Below is a small trained network, with its code and all its weights. Each question gives an input and a class and asks what happens when units are switched off, that is, made to give their printed mean instead of their output.

import numpy as np


def w(rows, s, z=0):
    codes = np.array(rows[::2]) - 128.0
    scale = np.full(codes.shape[1], s)
    scale[-1] = z or s
    return codes * scale


def norm(h):
    return h / np.sqrt((h * h).mean(-1, keepdims=True) + 1e-5)


def f(y):
    return y / 2 * (1 + np.tanh(0.7978845608 * (y + 0.044715 * y**3)))


def log_softmax(a):
    a = a - a.max(-1, keepdims=True)
    return a - np.log(np.exp(a).sum(-1, keepdims=True))


def net(x, mask):
    res = np.array(x, float).reshape(1, 8) / 4 @ E
    u = 0
    for l in range(4):
        y = f(norm(res) @ A[l][:, :-1].T + A[l][:, -1])
        res = res + np.where(mask[u : u + 6], y, B[l][:, -1]) @ B[l][:, :-1]
        u += 6
    return log_softmax(norm(res)[-1] @ U[:, :-1].T + U[:, -1])


A, B = {}, {}
E = w([
[127,127,138,124,131,134,109,113,126,125],'x0',
[131,127,129,127,127,126,127,129,127,129],'x1',
[136,187,172,187,141,139,81,179,185,191],'x2',
[113,204,165,125,166,68,162,93,120,93],'x3',
[175,150,196,26,173,169,114,236,135,34],'x4',
[86,65,93,148,254,116,119,171,121,129],'x5',
[122,130,121,110,146,149,133,83,203,110],'x6',
[33,106,172,63,116,144,154,134,145,184],'x7',
],0.0093)
A[0] = w([
[129,141,152,140,114,111,115,175,2,170,81],'L0N0',
[163,162,152,115,44,115,169,140,125,135,21],'L0N1',
[113,145,183,185,124,118,89,155,197,148,104],'L0N2',
[108,82,100,79,112,111,152,78,88,69,86],'L0N3',
[33,156,130,76,95,130,162,170,123,156,2],'L0N4',
[87,214,139,100,152,39,118,98,105,106,73],'L0N5',
],0.011,0.0048)
B[0] = w([
[134,145,80,95,158,144,167,102,254,122,218],'L0N0',
[126,168,138,125,122,184,74,72,121,108,196],'L0N1',
[173,183,61,58,161,134,176,105,55,167,223],'L0N2',
[168,218,90,96,167,140,132,141,87,202,253],'L0N3',
[210,66,197,119,154,88,77,62,113,166,198],'L0N4',
[147,75,156,182,118,225,222,132,116,116,225],'L0N5',
],0.013,0.0048)
A[1] = w([
[171,110,61,50,157,140,177,24,179,84,253],'L1N0',
[117,163,213,80,86,75,99,251,79,54,47],'L1N1',
[208,106,114,209,110,90,120,140,114,67,33],'L1N2',
[164,61,75,104,74,208,86,162,127,169,15],'L1N3',
[177,174,99,162,110,67,111,148,88,61,39],'L1N4',
[118,61,75,48,94,96,166,65,78,47,25],'L1N5',
],0.013,0.0044)
B[1] = w([
[132,99,135,185,90,163,83,205,179,153,248],'L1N0',
[119,91,49,37,111,133,167,158,157,39,151],'L1N1',
[174,55,171,106,165,129,86,64,142,169,142],'L1N2',
[132,160,204,183,155,160,230,105,106,89,157],'L1N3',
[142,61,162,109,140,150,91,80,114,201,139],'L1N4',
[140,248,120,92,208,82,178,68,144,169,135],'L1N5',
],0.012,0.017)
A[2] = w([
[63,91,137,190,202,27,91,201,60,89,29],'L2N0',
[61,130,120,205,76,21,119,80,90,124,36],'L2N1',
[134,144,188,192,132,108,250,111,126,66,5],'L2N2',
[25,79,220,40,102,94,152,104,123,181,21],'L2N3',
[98,175,148,114,133,86,150,122,77,136,23],'L2N4',
[83,161,157,120,91,54,86,158,9,89,45],'L2N5',
],0.013,0.0027)
B[2] = w([
[35,132,88,114,176,212,102,72,134,106,173],'L2N0',
[129,123,144,99,92,2,117,177,127,60,160],'L2N1',
[121,102,162,201,139,187,152,162,63,115,252],'L2N2',
[250,76,99,139,143,125,72,72,147,147,196],'L2N3',
[173,123,41,131,117,175,162,80,173,150,107],'L2N4',
[177,151,61,91,164,100,217,10,151,216,117],'L2N5',
],0.012,0.0032)
A[3] = w([
[80,126,124,151,63,170,102,210,186,125,181],'L3N0',
[153,242,113,95,164,122,146,132,80,176,106],'L3N1',
[58,102,77,207,56,31,170,73,129,151,95],'L3N2',
[58,76,93,124,197,148,124,143,95,141,119],'L3N3',
[115,118,142,176,111,120,77,138,47,186,156],'L3N4',
[104,158,163,107,7,134,100,86,83,102,4],'L3N5',
],0.017,0.0041)
B[3] = w([
[56,84,133,130,104,51,124,140,126,145,250],'L3N0',
[108,128,70,136,139,35,156,126,41,151,187],'L3N1',
[134,128,128,7,132,166,172,216,178,58,172],'L3N2',
[132,211,152,184,25,115,102,36,109,92,182],'L3N3',
[134,102,186,46,159,140,103,187,101,67,196],'L3N4',
[73,170,92,215,186,133,77,19,138,44,151],'L3N5',
],0.013)
U = w([
[127,104,128,11,129,116,149,202,163,45,96],'0',
[163,184,72,108,159,73,156,136,57,215,110],'1',
[225,45,173,113,160,150,66,77,160,196,97],'2',
[128,106,192,199,132,199,224,145,101,111,82],'3',
[84,95,136,140,98,101,106,157,201,165,191],'4',
[81,174,111,172,99,127,63,31,153,68,69],'5',
[119,83,162,132,112,111,96,165,93,122,253],'6',
],0.011,0.0067)

Each question gives the input, the list of numbers given to net, and the class t.
The units are the neurons (one row each of A and B). Each row of codes is followed by its name. A weight is (code - 128) times the scale printed after its matrix; where a second scale follows, it is the last column's (A, B and U).
mask holds one flag per neuron, layer by layer. A switched-off neuron (its flag False) gives its mean, the last column of its row in B, instead of its output. The means were averaged over made-up inputs and are rounded, as every weight is.
A unit's drop is (log p(t) with every unit on - log p(t) with that unit switched off) / (log p(t) with every unit on - log p(t) with every unit switched off).
The circuit of an input: a set's keep is (log p(t) with only the set's units on - log p(t) with every unit switched off) / (log p(t) with every unit on - log p(t) with every unit switched off). Starting from the 12 units with the biggest drops (on a tie, the unit counted first), units are removed one at a time, each time the one whose removal leaves the highest keep (on an exact tie, the one counted first), for as long as the keep stays at least 0.8.
circuit, biggest first: the units of the circuit, biggest drop first
most important unit: the unit with the biggest drop
k most important neurons: the k neurons with the biggest drops, biggest first
top k neurons in layer l: the k neurons of layer l with the biggest drops, biggest first
input [0,-5,3,-1,6,-8,3,4], class 5: circuit, biggest first => (L3N5 L0N1)
input [-1,2,0,-2,4,-1,8,8], class 2: most important unit => L0N4
input [-5,-1,-5,6,2,5,-8,-6], class 4: circuit, biggest first => (L0N0 L1N0 L3N4)
input [-4,4,3,8,6,-1,-3,8], class 2: circuit, biggest first => (L0N4 L2N3)
input [0,2,0,-3,-6,-8,-4,5], class 5: 3 most important neurons => (L3N5 L0N1 L1N0)
input [-3,-3,3,6,-8,7,0,-6], class 0: 2 most important neurons => (L3N2 L2N1)
input [6,0,-2,6,-6,1,0,4], class 0: 2 most important neurons => (L1N3 L3N4)
input [-3,-7,3,-5,-3,4,8,8], class 2: 3 most important neurons => (L2N3 L0N0 L0N4)
input [-3,-6,-7,1,-2,-1,-8,2], class 4: circuit, biggest first => (L0N0 L1N0)
input [8,2,0,8,5,5,6,-4], class 3: 2 most important neurons => (L0N5 L0N0)
input [-5,-1,-3,-8,-8,6,-8,-4], class 0: 2 most important neurons => (L3N2 L0N5)
input [5,-2,7,-4,-5,8,7,3], class 5: 3 most important neurons => (L3N3 L0N3 L0N0)
input [2,5,8,2,5,7,1,7], class 1: circuit, biggest first => (L0N2 L3N1)
input [-1,7,3,-1,-4,-1,-6,-8], class 2: most important unit => L1N2
input [-4,0,-3,6,-2,-4,0,-6], class 2: 3 most important neurons => (L1N2 L1N3 L1N4)
input [-4,6,-7,4,-5,8,1,8], class 2: 3 most important neurons => (L2N3 L0N2 L0N4)
input [3,6,-7,-4,6,-7,-3,5], class 1: circuit, biggest first => (L1N5 L3N1)
input [3,-4,-2,-3,-6,-2,5,-2], class 0: 2 most important neurons => (L3N2 L0N0)
input [-3,-3,-7,5,7,2,-8,-8], class 2: top 2 neurons in layer 0 => (L0N2 L0N0)
input [4,1,0,-4,-2,3,2,-1], class 3: most important neuron => (L1N3)
input [3,-5,3,6,-7,3,2,-3], class 0: 3 most important neurons => (L3N2 L1N3 L2N1)
input [-8,-2,2,6,0,8,-8,1], class 4: 4 most important neurons => (L0N0 L1N3 L3N0 L0N5)
input [0,-4,-8,8,6,1,-5,-5], class 1: top 2 neurons in layer 1 => (L1N5 L1N3)
input [-2,7,-7,-4,-6,3,-1,-7], class 1: top 2 neurons in layer 3 => (L3N1 L3N0)
input [-4,-8,6,8,6,-3,-5,7], class 3: top 2 neurons in layer 0 => (L0N5 L0N3)
input [2,6,-4,-8,-4,6,5,-1], class 3: 2 most important neurons => (L1N3 L0N0)
input [-2,-1,-2,-6,-1,8,-1,-4], class 5: circuit, biggest first => (L3N3)
input [4,-4,5,2,2,6,-4,6], class 2: 2 most important neurons => (L0N4 L0N3)
input [-3,-7,8,6,4,-5,6,-2], class 1: top 2 neurons in layer 0 => (L0N2 L0N0)
